Below are the code and all the weights of a small trained network. Each question names an input and a class and asks about switching units off, where a switched-off unit gives its printed mean instead of its output.

import numpy as np


def w(rows, s, z=0):
    codes = np.array(rows[::2]) - 128.0
    scale = np.full(codes.shape[1], s)
    scale[-1] = z or s
    return codes * scale


def f(y):
    return np.maximum(y, 0)


def log_softmax(a):
    a = a - a.max(-1, keepdims=True)
    return a - np.log(np.exp(a).sum(-1, keepdims=True))


def net(x, mask):
    res = np.array(x, float).reshape(1, 6) / 4 @ E
    y = f(res @ A[0][:, :-1].T + A[0][:, -1])
    res = res + np.where(mask, y, B[0][:, -1]) @ B[0][:, :-1]
    return log_softmax(res[-1] @ U[:, :-1].T + U[:, -1])


A, B = {}, {}
E = w([
[119,145,103,110,121,130,126],'x0',
[6,61,171,36,173,194,200],'x1',
[123,133,159,162,124,134,136],'x2',
[113,138,157,166,114,132,139],'x3',
[62,133,32,236,239,30,160],'x4',
[101,188,253,54,163,2,27],'x5',
],0.0091)
A[0] = w([
[97,82,105,184,155,116,174,182],'n1',
[142,138,126,144,84,71,70,139],'n2',
[187,121,223,29,14,129,79,203],'n3',
[132,122,191,108,24,224,90,255],'n4',
[91,113,129,204,123,91,132,137],'n5',
[223,126,82,195,93,150,121,196],'n6',
[140,119,108,57,72,180,162,203],'n7',
[132,195,94,196,235,82,93,165],'n8',
[164,215,142,138,84,145,2,201],'n9',
[48,162,32,162,217,69,143,183],'n10',
[209,134,23,198,25,154,150,177],'n11',
[78,5,111,128,135,207,221,140],'n12',
[198,159,148,108,142,123,103,99],'n13',
[197,183,127,133,128,33,92,161],'n14',
[96,94,81,165,219,100,114,155],'n15',
[5,111,180,80,161,138,127,103],'n16',
[125,157,121,159,188,66,56,152],'n17',
[29,134,202,53,172,106,106,91],'n18',
[98,72,144,89,158,182,229,199],'n19',
[233,151,91,158,117,139,70,208],'n20',
[156,142,175,94,34,154,144,238],'n21',
],0.0094,0.0063)
B[0] = w([
[89,124,80,159,148,152,180,178],'n1',
[188,171,175,84,155,104,122,166],'n2',
[123,121,130,77,106,151,79,254],'n3',
[210,134,111,106,98,142,87,234],'n4',
[110,129,143,132,174,121,154,160],'n5',
[143,48,82,196,125,153,79,199],'n6',
[186,137,115,91,93,169,126,195],'n7',
[108,114,151,137,153,86,186,191],'n8',
[115,132,188,81,157,129,82,207],'n9',
[74,140,103,129,150,124,180,206],'n10',
[95,51,54,143,163,149,101,222],'n11',
[141,201,123,88,100,148,186,211],'n12',
[99,126,175,108,83,129,127,156],'n13',
[111,123,202,113,174,70,139,190],'n14',
[61,129,125,147,158,149,173,179],'n15',
[123,80,31,161,127,159,120,191],'n16',
[124,97,154,108,187,85,146,178],'n17',
[111,2,84,203,150,150,86,201],'n18',
[185,176,50,129,88,169,180,203],'n19',
[115,106,161,130,128,124,87,195],'n20',
[177,117,156,102,117,159,74,209],'n21',
],0.0097,0.019)
U = w([
[166,67,103,150,121,215,7,223],'0',
[67,46,86,209,125,110,122,202],'1',
[219,226,113,103,42,177,126,192],'2',
[94,254,106,151,141,173,191,4],'3',
[145,184,236,97,98,131,23,34],'4',
[142,195,204,130,193,53,172,55],'5',
],0.009,0.0016)

Each question gives the input, the list of numbers given to net, and the class t.
The units are the neurons (one row each of A and B). Each row of codes is followed by its name. A weight is (code - 128) times the scale printed after its matrix; where a second scale follows, it is the last column's (A, B and U).
mask holds one flag per neuron, in row order. A switched-off neuron (its flag False) gives its mean, the last column of its row in B, instead of its output. The means were averaged over made-up inputs and are rounded, as every weight is.
A unit's drop is (log p(t) with every unit on - log p(t) with that unit switched off) / (log p(t) with every unit on - log p(t) with every unit switched off).
The circuit of an input: a set's keep is (log p(t) with only the set's units on - log p(t) with every unit switched off) / (log p(t) with every unit on - log p(t) with every unit switched off). Starting from the 12 units with the biggest drops (on a tie, the unit counted first), units are removed one at a time, each time the one whose removal leaves the highest keep (on an exact tie, the one counted first), for as long as the keep stays at least 0.8.
circuit, biggest first: the units of the circuit, biggest drop first
unit that matters most: the unit with the biggest drop
top k neurons: the k neurons with the biggest drops, biggest first
drop of u: that unit's drop, to one decimal
input [-8,1,7,-6,-1,-5], class 2: circuit, biggest first : n12, n18
input [1,0,-7,-4,-6,8], class 4: unit that matters most : n11
input [8,1,5,-5,1,8], class 1: circuit, biggest first : n4, n21
input [-1,2,-6,0,-7,0], class 2: circuit, biggest first : n11, n6
input [-4,8,-1,-5,4,0], class 3: circuit, biggest first : n12, n19
input [-2,-7,1,4,-7,1], class 4: top 2 neurons : n9, n18
input [3,-8,8,-2,4,0], class 1: top 3 neurons : n6, n11, n12
input [-5,-8,2,-1,7,-1], class 1: top 2 neurons : n6, n11
input [2,2,-1,-3,5,8], class 1: top 2 neurons : n18, n16
input [3,-5,5,3,-7,1], class 4: top 2 neurons : n18, n9
input [-1,7,1,-6,-2,-1], class 2: drop of n12 : 0.1
input [5,1,-3,7,-7,0], class 2: drop of n4 : 0.1
input [2,-7,-8,3,6,1], class 5: drop of n14 : 0.2
input [-8,1,-5,5,2,1], class 1: unit that matters most : n12
